Below are the code and all the weights of a small trained network. Each question names an input and a class and asks about switching units off, where a switched-off unit gives its printed mean instead of its output.

import numpy as np


def w(rows, s, z=0):
    codes = np.array(rows[::2]) - 128.0
    scale = np.full(codes.shape[1], s)
    scale[-1] = z or s
    return codes * scale


def f(y):
    return y / 2 * (1 + np.tanh(0.7978845608 * (y + 0.044715 * y**3)))


def log_softmax(a):
    a = a - a.max(-1, keepdims=True)
    return a - np.log(np.exp(a).sum(-1, keepdims=True))


def net(x, mask):
    res = np.array(x, float).reshape(1, 7) / 4 @ E
    y = f(res @ A[0][:, :-1].T + A[0][:, -1])
    res = res + np.where(mask, y, B[0][:, -1]) @ B[0][:, :-1]
    return log_softmax(res[-1] @ U[:, :-1].T + U[:, -1])


A, B = {}, {}
E = w([
[197,83,80,137,70,49,85],'x0',
[133,28,186,140,109,254,127],'x1',
[139,40,162,56,84,88,148],'x2',
[108,190,103,147,25,156,185],'x3',
[145,148,140,156,117,108,107],'x4',
[100,112,91,124,135,110,137],'x5',
[44,92,135,61,165,193,183],'x6',
],0.0076)
A[0] = w([
[105,145,93,213,177,159,170,190],'neuron 0',
[145,68,113,188,92,219,122,213],'neuron 1',
[62,96,31,98,165,126,122,203],'neuron 2',
[195,159,211,170,51,58,2,126],'neuron 3',
[130,202,54,83,62,27,42,116],'neuron 4',
[90,195,73,217,212,194,75,139],'neuron 5',
[173,97,69,129,75,113,63,40],'neuron 6',
[116,183,144,155,54,123,205,109],'neuron 7',
[112,181,122,120,167,45,153,6],'neuron 8',
[133,77,163,142,252,76,73,144],'neuron 9',
],0.0071,0.002)
B[0] = w([
[105,79,124,72,143,75,113,173],'neuron 0',
[174,171,142,95,173,103,136,209],'neuron 1',
[114,132,151,150,174,157,93,173],'neuron 2',
[98,102,155,167,142,145,123,253],'neuron 3',
[146,144,165,112,146,156,120,254],'neuron 4',
[79,61,96,74,118,98,96,215],'neuron 5',
[97,80,190,79,86,132,99,175],'neuron 6',
[103,107,75,147,127,168,108,175],'neuron 7',
[180,166,108,69,167,135,164,169],'neuron 8',
[105,183,88,164,6,193,178,215],'neuron 9',
],0.011,0.0062)
U = w([
[66,157,48,158,3,239,126,198],'0',
[55,98,175,140,144,132,104,150],'1',
[35,93,158,96,83,111,83,77],'2',
[100,56,134,181,185,49,172,254],'3',
[79,58,90,100,101,81,108,55],'4',
[188,165,120,63,145,162,145,4],'5',
],0.0056,0.0024)

Each question gives the input, the list of numbers given to net, and the class t.
The units are the neurons (one row each of A and B). Each row of codes is followed by its name. A weight is (code - 128) times the scale printed after its matrix; where a second scale follows, it is the last column's (A, B and U).
mask holds one flag per neuron, in row order. A switched-off neuron (its flag False) gives its mean, the last column of its row in B, instead of its output. The means were averaged over made-up inputs and are rounded, as every weight is.
A unit's drop is (log p(t) with every unit on - log p(t) with that unit switched off) / (log p(t) with every unit on - log p(t) with every unit switched off).
The circuit of an input: a set's keep is (log p(t) with only the set's units on - log p(t) with every unit switched off) / (log p(t) with every unit on - log p(t) with every unit switched off). Starting from all 10 units, units are removed one at a time, each time the one whose removal leaves the highest keep (on an exact tie, the one counted first), for as long as the keep stays at least 0.8.
circuit, biggest first: the units of the circuit, biggest drop first
k most important neurons: the k neurons with the biggest drops, biggest first
drop of u: that unit's drop, to one decimal
input [5,-3,-7,-7,7,-5,-1], class 0: circuit, biggest first => (neuron 9)
input [-1,-8,1,3,5,-4,7], class 5: circuit, biggest first => (neuron 8; neuron 3)
input [0,4,-7,5,-3,-2,-6], class 4: circuit, biggest first => (neuron 5; neuron 9; neuron 0)
input [-8,2,-4,2,-1,1,6], class 2: circuit, biggest first => (neuron 5; neuron 0)
input [-3,8,-3,7,-5,8,-2], class 5: 3 most important neurons => (neuron 1; neuron 9; neuron 3)
input [-1,8,3,2,7,-2,5], class 5: circuit, biggest first => (neuron 1; neuron 3)
input [-2,-2,-8,-5,7,1,5], class 4: circuit, biggest first => (neuron 5; neuron 0)
input [-8,-3,-7,-2,-7,-6,-4], class 2: 3 most important neurons => (neuron 5; neuron 0; neuron 1)
input [3,-8,6,7,0,-1,3], class 5: circuit, biggest first => (neuron 4; neuron 8)
input [0,-8,0,-6,4,-1,-6], class 5: 3 most important neurons => (neuron 8; neuron 4; neuron 7)
input [1,-3,-8,-1,4,3,5], class 4: 3 most important neurons => (neuron 5; neuron 0; neuron 3)
input [1,-4,-7,-8,-6,-6,-1], class 0: 2 most important neurons => (neuron 9; neuron 1)
input [5,5,4,5,7,-4,-8], class 1: 2 most important neurons => (neuron 3; neuron 9)
input [6,4,6,-8,2,-2,1], class 0: most important neuron => (neuron 9)
input [6,0,2,-7,0,8,-7], class 0: drop of neuron 0 => 0.1
input [3,-7,-2,-8,2,2,-3], class 0: drop of neuron 5 => 0.0
input [-1,6,-1,-8,-6,5,4], class 0: drop of neuron 9 => 1.1
